Below are the code and all the weights of a small trained network. Each question names an input and a class and asks about switching units off, where a switched-off unit gives its printed mean instead of its output.

import numpy as np


def w(rows, s, z=0):
    codes = np.array(rows[::2]) - 128.0
    scale = np.full(codes.shape[1], s)
    scale[-1] = z or s
    return codes * scale


def norm(h):
    return h / np.sqrt((h * h).mean(-1, keepdims=True) + 1e-5)


def f(y):
    return np.maximum(y, 0)


def log_softmax(a):
    a = a - a.max(-1, keepdims=True)
    return a - np.log(np.exp(a).sum(-1, keepdims=True))


def net(x, mask):
    res = np.array(x, float).reshape(1, 2) / 4 @ E
    u = 0
    for l in range(2):
        y = f(norm(res) @ A[l][:, :-1].T + A[l][:, -1])
        res = res + np.where(mask[u : u + 8], y, B[l][:, -1]) @ B[l][:, :-1]
        u += 8
    return log_softmax(norm(res)[-1] @ U[:, :-1].T + U[:, -1])


A, B = {}, {}
E = w([
[92,238,52,130,73,214,96,137,252],'x0',
[236,174,203,133,210,201,190,169,171],'x1',
],0.0025)
A[0] = w([
[142,88,145,171,184,128,164,130,12,255],'0.n1',
[113,205,143,120,166,42,138,126,143,104],'0.n2',
[89,119,83,201,88,249,107,166,183,81],'0.n3',
[76,70,60,133,79,65,71,61,115,237],'0.n4',
[116,112,110,137,114,81,189,213,57,78],'0.n5',
[119,121,146,109,67,186,160,147,85,77],'0.n6',
[168,141,146,188,195,168,191,170,135,186],'0.n7',
[75,228,136,162,152,29,198,125,130,62],'0.n8',
],0.002,0.0024)
B[0] = w([
[99,183,53,145,75,253,125,76,133,242],'0.n1',
[95,116,106,156,168,135,158,153,106,128],'0.n2',
[167,136,143,75,85,154,152,103,72,184],'0.n3',
[166,165,198,74,170,149,120,155,181,252],'0.n4',
[169,150,94,136,152,129,146,87,166,148],'0.n5',
[64,101,127,115,162,160,86,132,138,128],'0.n6',
[88,115,114,78,114,91,63,111,168,212],'0.n7',
[163,105,123,146,122,191,76,131,93,128],'0.n8',
],0.0032,0.0033)
A[1] = w([
[170,162,176,44,105,151,133,132,154,201],'1.n1',
[200,107,192,173,198,136,200,184,133,26],'1.n2',
[103,91,53,148,153,154,118,68,139,87],'1.n3',
[86,147,80,136,88,98,88,126,142,109],'1.n4',
[63,75,74,137,93,3,81,121,90,102],'1.n5',
[166,34,137,131,172,68,205,100,25,82],'1.n6',
[156,43,154,147,168,114,161,104,41,54],'1.n7',
[139,141,177,184,177,150,196,199,148,9],'1.n8',
],0.0047,0.0014)
B[1] = w([
[91,83,147,157,121,75,129,117,63,255],'1.n1',
[161,75,149,60,190,67,83,139,184,182],'1.n2',
[97,125,225,137,101,47,130,159,75,159],'1.n3',
[207,122,147,160,186,157,180,138,119,188],'1.n4',
[229,57,178,78,253,104,130,139,177,188],'1.n5',
[71,220,67,164,48,197,114,148,175,210],'1.n6',
[88,232,96,173,39,176,159,127,137,199],'1.n7',
[154,61,84,99,145,89,105,92,117,162],'1.n8',
],0.0045,0.0049)
U = w([
[114,238,48,154,32,212,121,108,196,191],'0',
[229,51,158,56,254,96,90,107,201,169],'1',
[65,96,209,167,84,73,131,93,2,148],'2',
[132,82,20,194,154,108,177,166,103,30],'3',
[110,71,18,163,159,126,145,181,91,4],'4',
],0.0083,0.0048)

Each question gives the input, the list of numbers given to net, and the class t.
The units are the neurons (one row each of A and B). Each row of codes is followed by its name. A weight is (code - 128) times the scale printed after its matrix; where a second scale follows, it is the last column's (A, B and U).
mask holds one flag per neuron, layer by layer. A switched-off neuron (its flag False) gives its mean, the last column of its row in B, instead of its output. The means were averaged over made-up inputs and are rounded, as every weight is.
A unit's drop is (log p(t) with every unit on - log p(t) with that unit switched off) / (log p(t) with every unit on - log p(t) with every unit switched off).
The circuit of an input: a set's keep is (log p(t) with only the set's units on - log p(t) with every unit switched off) / (log p(t) with every unit on - log p(t) with every unit switched off). Starting from the 12 units with the biggest drops (on a tie, the unit counted first), units are removed one at a time, each time the one whose removal leaves the highest keep (on an exact tie, the one counted first), for as long as the keep stays at least 0.8.
units of the circuit, in order: the units of the circuit, biggest drop first
most important unit: the unit with the biggest drop
top k neurons: the k neurons with the biggest drops, biggest first
top k neurons in layer l: the k neurons of layer l with the biggest drops, biggest first
drop of u: that unit's drop, to one decimal
input [-4,-6], class 1: units of the circuit, in order -> (1.n5)
input [1,3], class 2: units of the circuit, in order -> (1.n1 1.n5 1.n6)
input [3,0], class 2: top 3 neurons in layer 1 -> (1.n1 1.n6 1.n7)
input [0,3], class 2: units of the circuit, in order -> (1.n5 1.n1)
input [-3,2], class 2: top 3 neurons -> (0.n1 0.n7 1.n3)
input [4,5], class 1: top 2 neurons -> (0.n1 1.n6)
input [-7,-8], class 1: top 3 neurons -> (1.n5 1.n1 0.n3)
input [0,-1], class 2: top 2 neurons -> (1.n1 1.n5)
input [1,-3], class 2: top 2 neurons in layer 0 -> (0.n4 0.n7)
input [-3,1], class 2: top 2 neurons in layer 1 -> (1.n3 1.n6)
input [-2,-7], class 1: drop of 1.n5 -> 0.1
input [2,-1], class 2: drop of 0.n8 -> 0.0
input [2,-3], class 2: drop of 0.n4 -> 1.1
input [-5,-4], class 0: most important unit -> 1.n6
input [5,-8], class 1: drop of 1.n5 -> 0.3
input [-5,-5], class 0: top 3 neurons -> (1.n6 1.n7 0.n7)
